Each row has a name. After each piece below comes the name of the row it's from, unless a question asks for something else. Each question is about the rows just above it. Places in a row count from 0.

sogok: [  0 -14  16  16   2 -16  -9 -14   2  11   9   3   1]
zad: [  2   7 -15 -12  -5  12   7  15  -3 -10  -7  -8   1]
Rop: [  2   7 -15 -12   2  12   7  15  -3 -10  -7  -8   1]
naf: [  2 -17  24  22   5 -17  -9 -23   2  12  10   3  -2]
vapin: [  8 -14  16 -14   2  -9   2 -16  16  11   5 -36 -52]
Is [ 2 11] printed in one of the named rows, side by side and in this order?
yes
Table of tags by key:
[-8] -> q998
[-35] -> q670
[-52] -> q941
[-36] -> q238
Look up the entry of vapin at place 11 in the table:
q238
Does one of the named rows hold [15  7 12 -5] side by side, in this order?
no
The row with [-14  16  16   2 -16  -9 -14   2  11] is
sogok
Among the named rows, does one hold [  3 -16  16  11] next to each other, in this order?
no
Does one of the named rows hold [  7 -15] side by side, in this order?
yes

Deki: [  3 -28  -8 -12  -9 -30   1   5 -25   0  -8  16   4 -28  19 -10 -18   6
   0  -1  -8 -17  -8  -5   7  -3  23  -8  -9   6  -5  -8 -10 -20 -11  -6
   0]
Forik: [  3  -1   5   0  39  10   1  -3   4  12  -6   0 -12   3   4   3   5   5
   1 -14   0  21  11   7 -11   0  -7  -9 -19  11 -28   5   8   0 -26  -5
   6]
sogok: [ 13   0  -3  -3 -10   7  -5   1 -13 -10   5  -3  -4   2   3   0  -1 -10
  16  -9  -7 -11 -17  -2   0   2  -2   8   0   4  11  -1  -3  -4   2  -3
   5]
zel: [-30 -10   5   0  -2   2   1   9   2   1  -1   0   7  -2  12   4   1  16
 -10   3  -8  -8  20  -2  -2   2  -2  -8  -1  -4  -1   3  -3  10  -4 -11
 -13]
tev: [-15  -5   0   7  -8  14  -2  20   5  -8  -1   0  -4  -4   2  27  -9   6
   1  44   7 -41 -15 -10 -10  10  -2 -12  -1   4  -1   3   2   4 -18  -6
   5]
fufo: [  7  10  11  -2  20  -8   4  -3  10 -16  -9  -6  -4  -2  -9   9   4  -9
   0 -23   0   7  -1  18  -2  25   3  -1  27   5  -5  14 -39 -19  -6 -13
  -3]
Rop: [ -4  -2   3   4   6  11  -2   9   7   0  -3   0  -4  -2   3  11  -1   2
   2  20   2 -12  -3  -2  -5   4  -2  -9  10   8   2   0  -3  10  -6  -6
  11]
naf: [-15  -5   0   7  -8  14  -2  20   5  -8  -1   0  -4  -4   2  27  -9   6
   1  44   7 -41 -15 -10 -10  10  -2 -12  29   2  36  -2  -3  21  -2  -6
   9]
rup: [  4  10   8  -2  11   3   1   3   7 -15  -5  -7  -3  -2  -5  10   2  -4
  -1 -18   0   4  -2   9  -2  12   5   2  21   5  -3   9 -23  -4  -6  -9
  -5]
vapin: [  3   0 -14 -16 -11   1  -5   9   1   9   4   1   4  -2   6   0   9   6
   0  18   8 -14   6  -8  -6  -7 -17   0 -33   5  -9 -16  33   7  14   0
   9]
zad: [-14  -2   4  -1   7  13   1   9  -4   0  -1   0 -15   4   3  13 -10   5
  -3   4   0 -11  -9  -7 -11   2  -9 -10  -1  -2  10   0  -3   6 -15  -6
   0]
zud: [  5  -5  -8   7  -8  14  -2  20   5  -8  -1   0  -4  -4   2  27  -9   6
   1  44   7 -41 -15 -10 -10  10  -2 -12  -1   5  14  -3  -7   0   7  -6
   5]
Count of [0] in Forik:
5
[ 6 -5 -8]
Deki
Among the named rows, does one hold [-6 10 -3  0] next to each other, in this order?
no
[ -3  10 -16  -9  -6  -4  -2  -9   9]
fufo
Where do [  3   0 -14 -16 -11   1  -5   9   1   9   4   1   4  -2   6   0   9   6
   0  18   8 -14   6  -8  -6  -7 -17   0 -33   5  -9 -16  33   7  14   0
   9] appear?
vapin

Rop: [  9   8  -7 -12  -5 -31  21 -24  -3  15 -11   1  -8 -39 -13  22 -39  -2
  41 -22  10   3 -16  -5  34 -16  21   6  27 -37 -14   3 -14   6 -11]
sogok: [ 27   1   4  10  -1 -16  36 -15 -13   3 -21 -20  -4 -47 -18  24 -11  -1
  31  -6  13 -21 -18  -6   5 -36  16  19  11  -6 -11  -5 -13 -10  10]
Forik: [  6  16 -30  -7 -23 -19  22  -4  -6   7   9  -3   5  -8  -4  13 -29   0
  21  -6   2 -12  17  13  15 -12   5  -7 -10 -19  19   1   8  10  23]
zel: [  4  11 -27 -29 -14 -29  24 -16   6   4   9   6  -3 -22  -2   1 -44   2
  32 -12  -3   6   4   6  26   4   3  -6  12 -29  11   9   5  27  33]
naf: [  9   8  -7 -12  -5 -31  21 -24  -3  15 -11   1  -8 -39 -13  22 -39  -2
  41 -22  10   3 -16   4  19 -10 -10  -5   8 -12   5  -2  25   1  17]
vapin: [ -4   6   3  17 -11   2 -22  14 -17   7   0  -4  -3  15   2   6  -4   1
  -2  -5   8  -9  -2   4  -2 -15  15   8  -7  -4  -5   1 -10  -3  -5]
Deki: [ 22  -7  11  -6   9   4  27  -4   1 -11  -7  11  -7 -28   8 -10   1  15
  22  -5   9   3  -7 -14  11  -7 -10  20   4  11  -1  -6  10   8   9]
Does one of the named rows hold [ 1  4 10] side by side, in this order?
yes
The row with [-4 -3] is
vapin
How many times does Rop hold [-11]?
2
Is [13 -4] printed in one of the named rows, side by side and in this order?
no

vapin: [ 2 -5 -3 47  1 -5 -8 20]
Rop: [ -1   0  -9 -16   2 -17   0  -7]
Deki: [ 13 -13  -1  -6 -17 -15  -5   7]
naf: [-7  4  2 19  9  1  0  5]
zad: [  4 -10   2 -17  12 -13  10 -10]
[-13  -1  -6 -17 -15] is in which row?
Deki
Count of [11] in zad:
0
Where do [-17  12 -13  10 -10] appear?
zad
[ -9 -16   2 -17]
Rop
The row with [-5 -3 47  1 -5 -8 20] is
vapin
tags:
[-7] -> q569
[0] -> q887
[-1] -> q988
[-6] -> q391
[2] -> q317
[13] -> q709
[1] -> q465
The tag of naf, keyed by place 0:
q569

vapin: [-43  -4 -45  44]
naf: [-53 -41 -37  30]
fufo: [52 -6 31 -4]
Deki: [ 25 -23 -40 -37]
Rop: [-27 -41  33 -27]
tev: [ 26   6 -12 -19]
Count of [-41] in Rop:
1
key -> tag
[25] -> q933
[-53] -> q358
[-27] -> q543
[-37] -> q623
[52] -> q923
The tag of naf, keyed by place 0:
q358
The row with [-27 -41] is
Rop
Is [-23 -40] printed in one of the named rows, side by side and in this order?
yes

zud: [  3  -6  18 -16  27 -10  -9  22 -13 -18   5  -6  33   7  -7 -10   9  -4
  17 -24  -9  -1 -41  11   4  17 -15  12   1  14  20   8  -3  13  14  -7
 -22   2]
zel: [  3  -6  18 -16  27 -10  -9  22 -13 -18   5  -6  33   7  -7 -10   9  -4
  17  -7  15   8  -2 -23 -17 -30  -7 -45   6 -27 -12 -13 -30 -22   3 -16
  25 -17]
vapin: [ -2  18  31  -5   1  -4 -19 -19  -3  12   1   8  23  10  -4   2 -22  -7
  12  -9  -9  -9 -12 -16   7  13 -11 -13   0   0  13  -3  -3 -13  -6 -12
  -4  -4]
naf: [ 12  13 -10  13 -13  -7   5 -24   9  19   3   3 -38  -1 -12  -8  -5  -2
  -5  25  -1  -2  44  -9   2  -5  20   1  -5  -6 -15  -4  16  -4 -16  14
  12   4]
rup: [ -5  13  19  16 -23   5 -19 -25  17  20  -3  16   0  -1  -5  13 -28   4
  -5  -6  12   0  30 -23 -10   1  -6 -23  -7  -7   3 -10  -7 -24   0  -1
  -6 -11]
tev: [ 12  13 -10  28 -13  -7   5 -24   9  19   3   3 -38  -1 -12  -8  -5  -2
 -10  25  -1  -2  44  -9   2  -5  20   1  -5  -6 -15  -4  16  -4 -16  14
  12   4]
sogok: [ 33   7 -17  28  31 -27  15  10  -4 -23  11  -2 -33  -5 -38 -36  28  -2
   4  14  -5  -3  21  22  14   6  25  41  -1  12 -11   8  25  23  -3  24
 -11  13]
fufo: [ 17  15   1  21  -6  -9  -3 -21   6  15   6   4 -26  -1 -12  -9 -10  -4
  -5  19  -3  -7  32  -8   5   2   9   0  -5   0  -8  -5  14  -6 -12   9
   1   6]
Rop: [ -2  18 -45  -5   1  -4 -19 -19  -3  12   1   8  23  10  -4   2 -22  -7
  12  -9  -9  -9 -12 -16   7  13 -11 -13   0   0  13  -3  -3 -13   2 -12
  -4  -4]
Times [0] occurs in naf:
0
Does one of the named rows hold [-7 11 -9] side by side, in this order?
no
tags:
[13] -> q897
[6] -> q348
[29] -> q912
[7] -> q168
[28] -> q95
Join sogok by its entry at place 1:
q168
Among the named rows, does one hold [-2 11] next to each other, in this order?
no

zel: [  2 -13  10  47 -21  -5 -37  -1 -14   2 -23 -15 -10  20 -27]
vapin: [-11 -35  40  43   1  -8  26  16  -5  11   5 -21 -14  21  22]
zad: [ 16  -2   2  43   1  -8  26   9   4 -22 -15  12  11   8 -13]
naf: [ -8  26  16  -6  11   5 -21 -14  21  32  50  -9 -23  -9  13]
fufo: [-11 -35  40  43   1  -8  26  16  -5   2 -23 -15 -10  20  40]
Does one of the named rows hold [ 1 -8] side by side, in this order?
yes
Among the named rows, does one hold [-21 -14  20  32] next to each other, in this order?
no
[16 -5  2] is in which row?
fufo
[ -8  26  16  -5  11   5 -21 -14  21]
vapin
Does one of the named rows hold [-14  -1 -37  -5 -21] side by side, in this order?
no
tags:
[4] -> q37
[-14] -> q663
[10] -> q480
[-1] -> q589
[8] -> q626
[9] -> q473
[43] -> q470
Look up the entry of zad at place 7 in the table:
q473
Where do [ -8  26  16  -6  11   5 -21 -14  21  32  50  -9 -23  -9  13] appear?
naf

fufo: [ -5  20 -16   1  17]
vapin: [ -5  20 -16   1  57]
zud: [ -5  20   1 -16  17]
Is [ -5  21   1 -16] printed in one of the named rows, side by side and in this order?
no
[ -5  20   1 -16  17]
zud
Where do [ -5  20 -16   1  57] appear?
vapin
Which row holds [ -5  20 -16   1  17]?
fufo

